Below is a small trained network, with its code and all its weights. Each question gives an input and a class and asks what happens when units are switched off, that is, made to give their printed mean instead of their output.

import numpy as np


def w(rows, s, z=0):
    codes = np.array(rows[::2]) - 128.0
    scale = np.full(codes.shape[1], s)
    scale[-1] = z or s
    return codes * scale


def f(y):
    return y / 2 * (1 + np.tanh(0.7978845608 * (y + 0.044715 * y**3)))


def log_softmax(a):
    a = a - a.max(-1, keepdims=True)
    return a - np.log(np.exp(a).sum(-1, keepdims=True))


def net(x, mask):
    res = np.array(x, float).reshape(1, 6) / 4 @ E
    y = f(res @ A[0][:, :-1].T + A[0][:, -1])
    res = res + np.where(mask, y, B[0][:, -1]) @ B[0][:, :-1]
    return log_softmax(res[-1] @ U[:, :-1].T + U[:, -1])


A, B = {}, {}
E = w([
[217,182,199,2,132,183,46],'x0',
[1,58,123,47,181,217,141],'x1',
[104,192,69,183,17,198,22],'x2',
[66,104,25,116,156,66,54],'x3',
[67,185,185,147,248,76,33],'x4',
[163,184,16,26,168,117,176],'x5',
],0.0071)
A[0] = w([
[76,138,40,188,137,13,121,193],'n1',
[140,109,80,107,26,222,94,176],'n2',
[177,83,197,43,151,124,191,166],'n3',
[129,108,157,160,110,48,163,253],'n4',
[86,176,57,134,104,150,212,140],'n5',
[120,143,84,167,31,115,91,247],'n6',
[129,138,125,144,13,202,107,219],'n7',
[112,78,207,191,94,154,158,254],'n8',
[158,86,68,72,181,95,211,209],'n9',
[122,254,170,70,164,146,31,226],'n10',
],0.0089,0.0034)
B[0] = w([
[87,145,72,163,101,127,2,214],'n1',
[183,58,103,104,146,203,165,221],'n2',
[141,78,95,160,125,38,229,240],'n3',
[120,168,118,237,121,110,140,184],'n4',
[90,183,125,98,102,187,115,187],'n5',
[204,110,102,142,154,179,80,213],'n6',
[242,78,155,123,123,198,138,221],'n7',
[101,124,221,205,153,151,147,211],'n8',
[40,152,72,92,19,117,181,237],'n9',
[166,179,142,54,225,99,121,254],'n10',
],0.0093,0.01)
U = w([
[207,190,171,55,212,57,108,176],'0',
[116,123,247,225,139,82,183,85],'1',
[219,38,133,104,113,211,160,140],'2',
[106,63,159,137,94,147,77,1],'3',
[75,214,90,86,13,164,155,56],'4',
[1,33,122,69,207,151,99,197],'5',
[105,74,61,113,71,9,216,198],'6',
[135,128,36,208,121,65,6,129],'7',
],0.0082,0.0033)

Each question gives the input, the list of numbers given to net, and the class t.
The units are the neurons (one row each of A and B). Each row of codes is followed by its name. A weight is (code - 128) times the scale printed after its matrix; where a second scale follows, it is the last column's (A, B and U).
mask holds one flag per neuron, in row order. A switched-off neuron (its flag False) gives its mean, the last column of its row in B, instead of its output. The means were averaged over made-up inputs and are rounded, as every weight is.
A unit's drop is (log p(t) with every unit on - log p(t) with that unit switched off) / (log p(t) with every unit on - log p(t) with every unit switched off).
The circuit of an input: a set's keep is (log p(t) with only the set's units on - log p(t) with every unit switched off) / (log p(t) with every unit on - log p(t) with every unit switched off). Starting from all 10 units, units are removed one at a time, each time the one whose removal leaves the highest keep (on an exact tie, the one counted first), for as long as the keep stays at least 0.8.
circuit, biggest first: the units of the circuit, biggest drop first
top k neurons: the k neurons with the biggest drops, biggest first
drop of u: that unit's drop, to one decimal
input [0,-3,-5,-3,-3,-3], class 1: top neuron : n8
input [2,-8,-1,-4,-2,3], class 6: circuit, biggest first : n10; n8; n2
input [5,1,-2,-7,-2,-4], class 1: circuit, biggest first : n8; n6
input [-8,8,6,5,2,-8], class 7: top 2 neurons : n1; n6
input [-5,1,-1,-3,-3,1], class 4: top 2 neurons : n5; n3
input [2,-4,-7,-3,0,-3], class 1: circuit, biggest first : n8; n4
input [-8,-7,2,-7,-2,8], class 4: top 2 neurons : n5; n9
input [8,-1,-2,8,-8,6], class 6: circuit, biggest first : n9; n3
input [-4,-6,-3,2,-6,7], class 4: circuit, biggest first : n9; n5
input [-3,-6,2,1,-6,-8], class 2: top 2 neurons : n7; n6
input [2,-1,-5,8,3,-6], class 7: circuit, biggest first : n1; n4
input [-7,5,5,-4,-1,4], class 2: top 3 neurons : n2; n7; n9
input [-7,-1,-2,4,2,8], class 7: top 3 neurons : n1; n4; n2
input [-1,2,7,-5,7,8], class 0: circuit, biggest first : n10
input [-5,7,2,-1,-3,1], class 4: top 2 neurons : n5; n10
input [5,8,4,2,3,-7], class 0: top 2 neurons : n10; n9
input [-6,1,-2,-2,5,5], class 4: circuit, biggest first : n9; n3; n5
input [-3,1,-3,0,3,6], class 4: top 2 neurons : n9; n3
input [-1,-7,-7,-6,8,6], class 6: drop of n9 : 0.2
input [4,-2,-4,3,-5,8], class 6: circuit, biggest first : n3
input [-7,-4,3,-1,-8,-5], class 2: drop of n7 : 0.1
input [2,7,8,-4,3,-1], class 2: drop of n7 : 0.1
